Here is a tiny trained network, its code and every weight. The questions are about switching its units off for an input and a target symbol, where a switched-off unit gives its printed mean instead of its output.

import numpy as np


def w(rows, s, z=0):
    codes = np.array(rows[::2]) - 128.0
    scale = np.full(codes.shape[1], s)
    scale[-1] = z or s
    return codes * scale


def norm(h):
    return h / np.sqrt((h * h).mean(-1, keepdims=True) + 1e-5)


def f(y):
    return np.maximum(y, 0)


def softmax(a):
    e = np.exp(a - a.max(-1, keepdims=True))
    return e / e.sum(-1, keepdims=True)


def log_softmax(a):
    a = a - a.max(-1, keepdims=True)
    return a - np.log(np.exp(a).sum(-1, keepdims=True))


def net(x, mask):
    ids = ['αβγδεζηλμξπσφψ'.index(c) for c in x.split()]
    T = len(ids)
    res = E[ids] + P[:T]
    u = 0
    for l in range(3):
        r = norm(res)
        for j in range(2):
            rows = slice(2 * j, 2 * j + 2)
            q, k, v = (r @ M[l][rows].T for M in (Q, K, V))
            z = softmax(np.where(np.tri(T) > 0, q @ k.T / 2**0.5, -1e9)) @ v
            o = O[l][rows]
            res = res + np.where(mask[u + j], z, o[:, -1]) @ o[:, :-1]
        u += 2
        y = f(norm(res) @ A[l][:, :-1].T + A[l][:, -1])
        res = res + np.where(mask[u : u + 4], y, B[l][:, -1]) @ B[l][:, :-1]
        u += 4
    return log_softmax(norm(res)[-1] @ U[:, :-1].T + U[:, -1])


Q, K, V, O, A, B = {}, {}, {}, {}, {}, {}
E = w([
[147,78,94],'α',
[129,119,134],'β',
[105,101,159],'γ',
[127,120,145],'δ',
[150,75,120],'ε',
[166,132,137],'ζ',
[147,137,166],'η',
[149,135,172],'λ',
[112,67,248],'μ',
[140,140,171],'ξ',
[7,203,131],'π',
[126,117,3],'σ',
[102,166,88],'φ',
[150,136,171],'ψ',
],0.0058)
P = w([
[2,72,195],'0',
[39,77,222],'1',
[71,91,224],'2',
[108,107,226],'3',
[144,121,210],'4',
[164,138,196],'5',
],0.0022)
Q[0] = w([
[203,63,196],'L0H0',
[172,162,236],'L0H0',
[201,12,155],'L0H1',
[113,142,77],'L0H1',
],0.012)
K[0] = w([
[230,79,91],'L0H0',
[244,132,174],'L0H0',
[196,244,108],'L0H1',
[74,122,121],'L0H1',
],0.011)
V[0] = w([
[138,96,117],'L0H0',
[104,209,157],'L0H0',
[148,253,116],'L0H1',
[178,85,79],'L0H1',
],0.0066)
O[0] = w([
[138,154,151,147],'L0H0',
[104,64,75,81],'L0H0',
[3,109,104,3],'L0H1',
[190,47,131,89],'L0H1',
],0.0053)
A[0] = w([
[203,141,1,52],'L0N0',
[17,59,87,254],'L0N1',
[125,253,195,151],'L0N2',
[130,177,154,101],'L0N3',
],0.0035,0.00093)
B[0] = w([
[193,2,131,149],'L0N0',
[107,220,56,135],'L0N1',
[57,196,75,252],'L0N2',
[106,154,112,169],'L0N3',
],0.0053,0.0033)
Q[1] = w([
[88,254,114],'L1H0',
[134,177,36],'L1H0',
[174,159,122],'L1H1',
[197,135,198],'L1H1',
],0.007)
K[1] = w([
[245,222,183],'L1H0',
[97,245,97],'L1H0',
[183,157,134],'L1H1',
[254,105,116],'L1H1',
],0.006)
V[1] = w([
[168,132,99],'L1H0',
[107,72,253],'L1H0',
[66,72,202],'L1H1',
[180,173,75],'L1H1',
],0.0054)
O[1] = w([
[146,91,82,129],'L1H0',
[3,222,184,249],'L1H0',
[139,204,141,81],'L1H1',
[124,55,119,182],'L1H1',
],0.0045,0.0017)
A[1] = w([
[100,191,107,61],'L1N0',
[26,133,77,134],'L1N1',
[81,120,230,206],'L1N2',
[138,65,2,254],'L1N3',
],0.0064,0.00055)
B[1] = w([
[147,154,77,195],'L1N0',
[3,78,106,159],'L1N1',
[178,106,56,253],'L1N2',
[6,41,231,157],'L1N3',
],0.0066,0.0042)
Q[2] = w([
[247,189,147],'L2H0',
[183,83,110],'L2H0',
[150,59,191],'L2H1',
[57,195,249],'L2H1',
],0.011)
K[2] = w([
[148,152,229],'L2H0',
[63,126,168],'L2H0',
[69,71,143],'L2H1',
[57,194,245],'L2H1',
],0.012)
V[2] = w([
[99,158,118],'L2H0',
[80,98,253],'L2H0',
[63,212,118],'L2H1',
[109,88,66],'L2H1',
],0.0041)
O[2] = w([
[81,91,65,122],'L2H0',
[52,46,248,2],'L2H0',
[227,2,224,169],'L2H1',
[169,150,226,14],'L2H1',
],0.0024,0.00093)
A[2] = w([
[203,81,129,193],'L2N0',
[136,162,97,254],'L2N1',
[163,115,202,239],'L2N2',
[121,1,158,150],'L2N3',
],0.0061,0.0008)
B[2] = w([
[112,49,91,239],'L2N0',
[118,70,145,253],'L2N1',
[46,184,155,228],'L2N2',
[2,74,110,194],'L2N3',
],0.0075,0.0025)
U = w([
[204,93,237,233],'α',
[190,129,53,135],'β',
[87,205,217,175],'γ',
[133,133,86,183],'δ',
[193,254,151,153],'ε',
[136,105,122,48],'ζ',
[59,93,118,105],'η',
[38,184,71,116],'λ',
[106,181,144,34],'μ',
[42,32,146,195],'ξ',
[109,143,112,51],'π',
[159,26,87,58],'σ',
[102,126,121,2],'φ',
[87,149,110,48],'ψ',
],0.01,0.0039)

Each question gives the input, a string of symbols that net reads in full, and the target symbol t.
The units are the heads (2 rows each of Q, K, V and O) and the neurons (one row each of A and B). Each row of codes is followed by its name. A weight is (code - 128) times the scale printed after its matrix; where a second scale follows, it is the last column's (O, A, B and U).
mask holds one flag per unit, layer by layer, with each layer's heads first. A switched-off unit (its flag False) gives its mean, the last column of its rows in O or B, instead of its output. The means were averaged over made-up inputs and are rounded, as every weight is.
A unit's drop is (log p(t) with every unit on - log p(t) with that unit switched off) / (log p(t) with every unit on - log p(t) with every unit switched off).
The circuit of an input: a set's keep is (log p(t) with only the set's units on - log p(t) with every unit switched off) / (log p(t) with every unit on - log p(t) with every unit switched off). Starting from the 12 units with the biggest drops (on a tie, the unit counted first), units are removed one at a time, each time the one whose removal leaves the highest keep (on an exact tie, the one counted first), for as long as the keep stays at least 0.8.
units of the circuit, in order: the units of the circuit, biggest drop first
most important unit: the unit with the biggest drop
top k neurons: the k neurons with the biggest drops, biggest first
top k neurons in layer l: the k neurons of layer l with the biggest drops, biggest first
heads that matter: for each layer, one digit per head in row order, 1 if its drop is at least 0.15 and else 0, layers parted by /
drop of u: that unit's drop, to one decimal
input ε λ λ σ ε λ, target ε: units of the circuit, in order	[L1N3]
input β γ ε γ ε γ, target ε: units of the circuit, in order	[L1N3 L2N3]
input ε ε ξ ε π ε, target λ: units of the circuit, in order	[L0H1 L0H0]
input π ε π η α, target λ: units of the circuit, in order	[L0H1 L0H0]
input λ ε α ε ε, target α: heads that matter	11 / 00 / 00
input δ λ ε δ α, target α: heads that matter	11 / 01 / 01
input ε λ α, target β: top 2 neurons	[L2N2 L1N3]
input ζ ε η, target ε: heads that matter	00 / 00 / 00
input φ ε λ ε π α, target λ: heads that matter	01 / 00 / 00
input ε λ λ, target λ: heads that matter	11 / 10 / 00
input λ β α ε, target α: top 2 neurons in layer 2	[L2N3 L2N0]
input σ δ ε α, target α: top 3 neurons	[L1N3 L2N3 L1N1]
input λ ε ε δ μ, target γ: heads that matter	00 / 10 / 00
input γ ε ψ, target ε: top neuron in layer 1	[L1N3]
input ε λ ζ β λ, target β: heads that matter	10 / 00 / 00
input π λ λ, target λ: top 3 neurons in layer 2	[L2N0 L2N3 L2N2]
input ε λ ε, target β: top 4 neurons	[L1N2 L1N3 L2N2 L2N3]
input γ ε β μ, target γ: top 3 neurons	[L2N2 L1N3 L2N1]
input ε α δ β λ ε, target β: top 2 neurons	[L1N3 L2N3]
input μ ε ε, target γ: most important unit	L2N2
input π ξ ε ε, target ε: top 2 neurons	[L2N0 L2N3]
input ε β λ ξ, target λ: drop of L0H1	1.7
input σ ξ ε λ ξ, target λ: drop of L0H1	1.3
input λ α σ ζ ξ σ, target ξ: drop of L1N3	0.5
input ε ξ ε δ, target ε: drop of L0N0	0.0
input ε ε ξ, target ε: top 2 neurons in layer 1	[L1N3 L1N2]
input ψ δ η λ ε λ, target ε: top neuron	[L2N0]
